Below is a small trained network, with its code and all its weights. Each question gives an input and a target symbol and asks what happens when units are switched off, that is, made to give their printed mean instead of their output.

import numpy as np


def w(rows, s, z=0):
    codes = np.array(rows[::2]) - 128.0
    scale = np.full(codes.shape[1], s)
    scale[-1] = z or s
    return codes * scale


def norm(h):
    return h / np.sqrt((h * h).mean(-1, keepdims=True) + 1e-5)


def f(y):
    return np.maximum(y, 0)


def softmax(a):
    e = np.exp(a - a.max(-1, keepdims=True))
    return e / e.sum(-1, keepdims=True)


def log_softmax(a):
    a = a - a.max(-1, keepdims=True)
    return a - np.log(np.exp(a).sum(-1, keepdims=True))


def net(x, mask):
    ids = ['ΘΛΨΩβδεζμπφ'.index(c) for c in x.split()]
    T = len(ids)
    res = E[ids] + P[:T]
    q, k, v = (norm(res) @ M[0].T for M in (Q, K, V))
    z = softmax(np.where(np.tri(T) > 0, q @ k.T / 3**0.5, -1e9)) @ v
    res = res + np.where(mask[0], z, O[0][:, -1]) @ O[0][:, :-1]
    y = f(norm(res) @ A[0][:, :-1].T + A[0][:, -1])
    res = res + np.where(mask[1:17], y, B[0][:, -1]) @ B[0][:, :-1]
    return log_softmax(norm(res)[-1] @ U[:, :-1].T + U[:, -1])


Q, K, V, O, A, B = {}, {}, {}, {}, {}, {}
E = w([
[223,12,63,181,198],'Θ',
[145,110,223,73,175],'Λ',
[147,177,149,31,146],'Ψ',
[96,80,194,154,83],'Ω',
[112,3,226,141,242],'β',
[182,95,163,36,150],'δ',
[124,85,251,106,101],'ε',
[106,49,217,140,182],'ζ',
[109,148,58,3,76],'μ',
[104,83,136,114,75],'π',
[122,81,182,97,207],'φ',
],0.012)
P = w([
[91,188,96,150,171],'0',
[92,140,207,154,11],'1',
[81,139,232,148,13],'2',
[86,123,233,170,29],'3',
[238,96,158,145,64],'4',
[232,90,171,150,83],'5',
[206,38,210,204,112],'6',
],0.011)
Q[0] = w([
[24,193,1,81,169],'H1',
[141,42,199,41,58],'H1',
[234,104,23,194,212],'H1',
],0.0074)
K[0] = w([
[254,64,161,131,55],'H1',
[63,201,97,195,249],'H1',
[115,132,163,153,73],'H1',
],0.0076)
V[0] = w([
[129,98,6,146,137],'H1',
[32,183,141,250,84],'H1',
[152,142,121,26,127],'H1',
],0.013)
O[0] = w([
[49,41,9,158,222,1],'H1',
[120,230,50,195,107,227],'H1',
[65,85,140,53,108,132],'H1',
],0.013,0.0049)
A[0] = w([
[64,150,168,152,2,159],'N1',
[190,117,136,102,116,142],'N2',
[164,169,96,101,119,150],'N3',
[94,84,150,72,162,85],'N4',
[87,98,32,184,150,146],'N5',
[179,179,181,144,108,190],'N6',
[169,154,56,178,76,178],'N7',
[219,95,35,142,97,255],'N8',
[176,161,99,33,76,166],'N9',
[54,61,119,102,148,132],'N10',
[128,76,135,58,85,176],'N11',
[134,121,60,159,178,125],'N12',
[20,120,192,154,181,136],'N13',
[138,42,186,60,109,187],'N14',
[202,72,54,209,140,194],'N15',
[134,243,155,192,129,87],'N16',
],0.014,0.0066)
B[0] = w([
[148,143,84,72,212,220],'N1',
[144,74,180,175,142,176],'N2',
[90,83,155,202,98,162],'N3',
[30,144,121,142,77,165],'N4',
[139,43,181,120,127,184],'N5',
[170,59,51,134,184,238],'N6',
[118,124,172,119,142,214],'N7',
[130,91,209,195,192,197],'N8',
[116,89,158,176,169,188],'N9',
[186,133,111,74,1,165],'N10',
[85,171,120,174,135,203],'N11',
[162,81,203,121,103,164],'N12',
[183,150,33,74,164,157],'N13',
[88,190,99,211,179,250],'N14',
[131,114,215,170,158,193],'N15',
[128,93,91,69,19,221],'N16',
],0.0098,0.013)
U = w([
[119,10,99,104,162,3],'Θ',
[151,204,227,104,207,26],'Λ',
[57,214,135,144,155,124],'Ψ',
[126,228,98,183,93,147],'Ω',
[170,88,60,104,203,120],'β',
[90,109,181,67,115,186],'δ',
[162,180,172,90,63,140],'ε',
[185,88,84,99,102,207],'ζ',
[91,102,48,107,112,245],'μ',
[84,110,145,231,91,51],'π',
[116,167,64,145,234,182],'φ',
],0.012,0.0044)

Each question gives the input, a string of symbols that net reads in full, and the target symbol t.
The units are the heads (3 rows each of Q, K, V and O) and the neurons (one row each of A and B). Each row of codes is followed by its name. A weight is (code - 128) times the scale printed after its matrix; where a second scale follows, it is the last column's (O, A, B and U).
mask holds one flag per unit, heads first, then neurons. A switched-off unit (its flag False) gives its mean, the last column of its rows in O or B, instead of its output. The means were averaged over made-up inputs and are rounded, as every weight is.
A unit's drop is (log p(t) with every unit on - log p(t) with that unit switched off) / (log p(t) with every unit on - log p(t) with every unit switched off).
The circuit of an input: a set's keep is (log p(t) with only the set's units on - log p(t) with every unit switched off) / (log p(t) with every unit on - log p(t) with every unit switched off). Starting from the 12 units with the biggest drops (on a tie, the unit counted first), units are removed one at a time, each time the one whose removal leaves the highest keep (on an exact tie, the one counted first), for as long as the keep stays at least 0.8.
circuit, biggest first: the units of the circuit, biggest drop first
most important unit: the unit with the biggest drop
k most important neurons: the k neurons with the biggest drops, biggest first
drop of u: that unit's drop, to one decimal
input β Λ Ψ, target β: circuit, biggest first : [N6; N1]
input Λ Λ π, target Λ: 2 most important neurons : [N1; N16]
input Λ Λ ε, target Λ: circuit, biggest first : [N1]
input π ε Ψ, target π: 3 most important neurons : [N5; N14; N16]
input Ψ Λ Λ π, target Ψ: 2 most important neurons : [N14; N16]
input Λ π ε δ δ ζ δ, target Λ: circuit, biggest first : [H1; N16; N14]
input Ψ β δ, target Ψ: 2 most important neurons : [N14; N11]
input π Λ ζ ζ μ δ δ, target π: 2 most important neurons : [N1; N6]
input ζ Ω Ω, target ζ: 4 most important neurons : [N6; N14; N16; N1]
input ζ π π Ψ, target ζ: 3 most important neurons : [N6; N16; N14]
input μ β Θ π β π Λ, target μ: 2 most important neurons : [N10; N13]
input φ Ψ Ω, target φ: drop of H1 : 0.2
input Λ ε Λ Ω π β, target Λ: drop of N14 : 0.1
input Λ π π Ω, target Λ: drop of H1 : 1.6
input ζ ζ ε, target ζ: drop of N6 : 0.4
input β Λ π π, target β: most important unit : N1
